Below are the code and all the weights of a small trained network. Each question names an input and a target symbol and asks about switching units off, where a switched-off unit gives its printed mean instead of its output.

import numpy as np


def w(rows, s, z=0):
    codes = np.array(rows[::2]) - 128.0
    scale = np.full(codes.shape[1], s)
    scale[-1] = z or s
    return codes * scale


def norm(h):
    return h / np.sqrt((h * h).mean(-1, keepdims=True) + 1e-5)


def softmax(a):
    e = np.exp(a - a.max(-1, keepdims=True))
    return e / e.sum(-1, keepdims=True)


def log_softmax(a):
    a = a - a.max(-1, keepdims=True)
    return a - np.log(np.exp(a).sum(-1, keepdims=True))


def net(x, mask):
    ids = ['ΓΞβζηθμ'.index(c) for c in x.split()]
    T = len(ids)
    res = E[ids] + P[:T]
    u = 0
    for l in range(3):
        r = norm(res)
        for j in range(3):
            rows = slice(3 * j, 3 * j + 3)
            q, k, v = (r @ M[l][rows].T for M in (Q, K, V))
            z = softmax(np.where(np.tri(T) > 0, q @ k.T / 3**0.5, -1e9)) @ v
            o = O[l][rows]
            res = res + np.where(mask[u + j], z, o[:, -1]) @ o[:, :-1]
        u += 3
    return log_softmax(norm(res)[-1] @ U[:, :-1].T + U[:, -1])


Q, K, V, O = {}, {}, {}, {}
E = w([
[148,135,59],'Γ',
[134,84,3],'Ξ',
[60,127,146],'β',
[122,87,126],'ζ',
[91,136,144],'η',
[144,103,144],'θ',
[127,90,140],'μ',
],0.027)
P = w([
[77,1,39],'0',
[150,157,93],'1',
[177,141,106],'2',
[164,133,118],'3',
[162,141,123],'4',
[169,130,136],'5',
[176,139,136],'6',
[134,158,109],'7',
[164,150,131],'8',
[173,155,135],'9',
[179,158,141],'10',
[130,152,107],'11',
[174,154,137],'12',
[85,139,80],'13',
],0.0089)
Q[0] = w([
[178,93,7],'L0H1',
[152,193,122],'L0H1',
[119,94,196],'L0H1',
[143,19,78],'L0H2',
[174,36,101],'L0H2',
[135,146,125],'L0H2',
[123,88,165],'L0H3',
[111,97,123],'L0H3',
[174,197,47],'L0H3',
],0.015)
K[0] = w([
[141,87,103],'L0H1',
[138,253,50],'L0H1',
[100,123,195],'L0H1',
[49,151,105],'L0H2',
[90,47,37],'L0H2',
[114,94,141],'L0H2',
[129,147,139],'L0H3',
[160,90,103],'L0H3',
[96,210,201],'L0H3',
],0.013)
V[0] = w([
[53,145,199],'L0H1',
[100,180,79],'L0H1',
[129,99,164],'L0H1',
[163,104,154],'L0H2',
[190,100,208],'L0H2',
[193,163,149],'L0H2',
[130,130,96],'L0H3',
[93,131,155],'L0H3',
[143,6,125],'L0H3',
],0.015)
O[0] = w([
[6,171,95,127],'L0H1',
[95,68,142,100],'L0H1',
[152,239,253,147],'L0H1',
[104,152,96,121],'L0H2',
[76,111,175,88],'L0H2',
[59,54,206,61],'L0H2',
[154,157,142,141],'L0H3',
[17,173,67,117],'L0H3',
[56,164,154,250],'L0H3',
],0.0058,0.012)
Q[1] = w([
[178,117,90],'L1H1',
[39,52,115],'L1H1',
[101,10,120],'L1H1',
[133,68,130],'L1H2',
[125,156,152],'L1H2',
[124,96,208],'L1H2',
[146,33,150],'L1H3',
[171,86,194],'L1H3',
[169,74,171],'L1H3',
],0.014)
K[1] = w([
[119,167,42],'L1H1',
[188,224,153],'L1H1',
[111,200,100],'L1H1',
[102,191,87],'L1H2',
[72,112,132],'L1H2',
[162,205,42],'L1H2',
[118,102,139],'L1H3',
[155,155,139],'L1H3',
[140,86,254],'L1H3',
],0.015)
V[1] = w([
[203,154,109],'L1H1',
[128,102,105],'L1H1',
[123,41,148],'L1H1',
[182,169,113],'L1H2',
[112,154,113],'L1H2',
[80,159,51],'L1H2',
[145,107,251],'L1H3',
[84,130,94],'L1H3',
[188,92,72],'L1H3',
],0.014)
O[1] = w([
[1,197,110,149],'L1H1',
[86,147,99,156],'L1H1',
[103,85,37,113],'L1H1',
[102,109,98,142],'L1H2',
[122,163,133,153],'L1H2',
[92,160,135,200],'L1H2',
[86,166,91,2],'L1H3',
[164,129,150,146],'L1H3',
[52,254,193,181],'L1H3',
],0.0067,0.0063)
Q[2] = w([
[255,166,149],'L2H1',
[158,202,176],'L2H1',
[161,255,159],'L2H1',
[8,144,20],'L2H2',
[153,157,220],'L2H2',
[181,168,48],'L2H2',
[67,214,122],'L2H3',
[72,155,72],'L2H3',
[233,177,190],'L2H3',
],0.01)
K[2] = w([
[140,22,158],'L2H1',
[55,97,44],'L2H1',
[116,9,52],'L2H1',
[103,163,79],'L2H2',
[145,118,184],'L2H2',
[201,78,50],'L2H2',
[88,177,80],'L2H3',
[168,131,91],'L2H3',
[185,177,159],'L2H3',
],0.013)
V[2] = w([
[238,218,126],'L2H1',
[117,148,94],'L2H1',
[154,133,214],'L2H1',
[67,132,54],'L2H2',
[88,153,128],'L2H2',
[102,253,136],'L2H2',
[71,95,147],'L2H3',
[146,157,200],'L2H3',
[90,207,46],'L2H3',
],0.012)
O[2] = w([
[182,142,183,153],'L2H1',
[220,128,67,171],'L2H1',
[130,75,107,2],'L2H1',
[179,75,98,168],'L2H2',
[209,139,116,120],'L2H2',
[177,157,125,176],'L2H2',
[178,221,129,37],'L2H3',
[1,130,76,107],'L2H3',
[156,24,84,240],'L2H3',
],0.0091,0.0051)
U = w([
[180,158,160,45],'Γ',
[163,211,247,102],'Ξ',
[26,232,79,68],'β',
[2,55,38,68],'ζ',
[144,15,178,252],'η',
[140,133,65,187],'θ',
[25,27,238,250],'μ',
],0.0086,0.003)

Each question gives the input, a string of symbols that net reads in full, and the target symbol t.
The units are the heads (3 rows each of Q, K, V and O). Each row of codes is followed by its name. A weight is (code - 128) times the scale printed after its matrix; where a second scale follows, it is the last column's (O and U).
mask holds one flag per head, layer by layer. A switched-off head (its flag False) gives its mean, the last column of its rows in O, instead of its output. The means were averaged over made-up inputs and are rounded, as every weight is.
A unit's drop is (log p(t) with every unit on - log p(t) with that unit switched off) / (log p(t) with every unit on - log p(t) with every unit switched off).
The circuit of an input: a set's keep is (log p(t) with only the set's units on - log p(t) with every unit switched off) / (log p(t) with every unit on - log p(t) with every unit switched off). Starting from all 9 units, units are removed one at a time, each time the one whose removal leaves the highest keep (on an exact tie, the one counted first), for as long as the keep stays at least 0.8.
units of the circuit, in order: the units of the circuit, biggest drop first
unit that matters most: the unit with the biggest drop
which heads matter: for each layer, one digit per head in row order, 1 if its drop is at least 0.15 and else 0, layers parted by /
drop when u is switched off: that unit's drop, to one decimal
input μ ζ Γ Ξ θ μ Γ, target η: units of the circuit, in order -> (L0H1)
input Ξ Ξ μ θ Γ Γ η β θ η β μ, target θ: which heads matter -> 100 / 101 / 001
input μ μ θ μ ζ ζ, target μ: which heads matter -> 111 / 101 / 011
input η Ξ μ, target Ξ: which heads matter -> 010 / 010 / 100
input ζ Ξ β μ Ξ θ Γ μ, target ζ: which heads matter -> 001 / 101 / 000
input μ η ζ, target μ: units of the circuit, in order -> (L0H3, L2H2, L1H1, L2H3)
input Ξ η ζ Γ ζ μ ζ, target θ: units of the circuit, in order -> (L1H3, L2H2)
input Ξ β μ μ θ Ξ Γ μ μ ζ, target θ: which heads matter -> 100 / 101 / 001
input Γ Γ ζ Γ β θ μ β Ξ η μ Γ Γ β, target Ξ: which heads matter -> 000 / 001 / 110
input β Ξ μ θ, target β: units of the circuit, in order -> (L1H3, L2H3, L0H2)
input θ μ ζ θ β Γ η, target μ: which heads matter -> 010 / 000 / 000
input β η μ θ η ζ, target β: units of the circuit, in order -> (L2H1, L2H2)
input Ξ μ ζ ζ θ, target θ: which heads matter -> 100 / 100 / 001
input ζ η β θ η ζ θ μ μ μ, target ζ: unit that matters most -> L0H2
input η η β, target θ: which heads matter -> 101 / 010 / 010
input Ξ θ μ η μ Ξ μ η Ξ μ μ, target θ: units of the circuit, in order -> (L1H3, L2H3)
input η μ θ η β ζ β ζ ζ ζ, target Ξ: units of the circuit, in order -> (L1H1, L2H3)
input μ Ξ μ μ, target μ: units of the circuit, in order -> (L0H3, L1H1, L2H2)
input Γ θ θ μ β Γ θ Ξ ζ Γ Ξ μ μ η, target Ξ: which heads matter -> 100 / 001 / 110
input Ξ ζ Γ θ, target θ: units of the circuit, in order -> (L1H3, L1H1, L2H3, L2H1)
input θ μ Γ μ η θ μ Γ θ Ξ η β, target Ξ: units of the circuit, in order -> (L2H2)
input ζ Ξ μ β Γ μ β η Γ ζ, target ζ: which heads matter -> 111 / 101 / 100
input η Ξ Ξ β ζ, target Ξ: which heads matter -> 010 / 011 / 100
input η β β β, target θ: which heads matter -> 101 / 000 / 010
input ζ Ξ Γ θ β μ μ Ξ θ, target ζ: which heads matter -> 001 / 101 / 000
input β Ξ β Γ Ξ β θ, target β: which heads matter -> 010 / 101 / 101
input β β β Γ η, target θ: unit that matters most -> L0H1
input θ μ β ζ ζ η η, target β: drop when L1H1 is switched off -> 1.4
input ζ ζ β β η η β β ζ, target ζ: drop when L1H3 is switched off -> 0.2
input η μ μ, target Ξ: drop when L2H1 is switched off -> 0.1
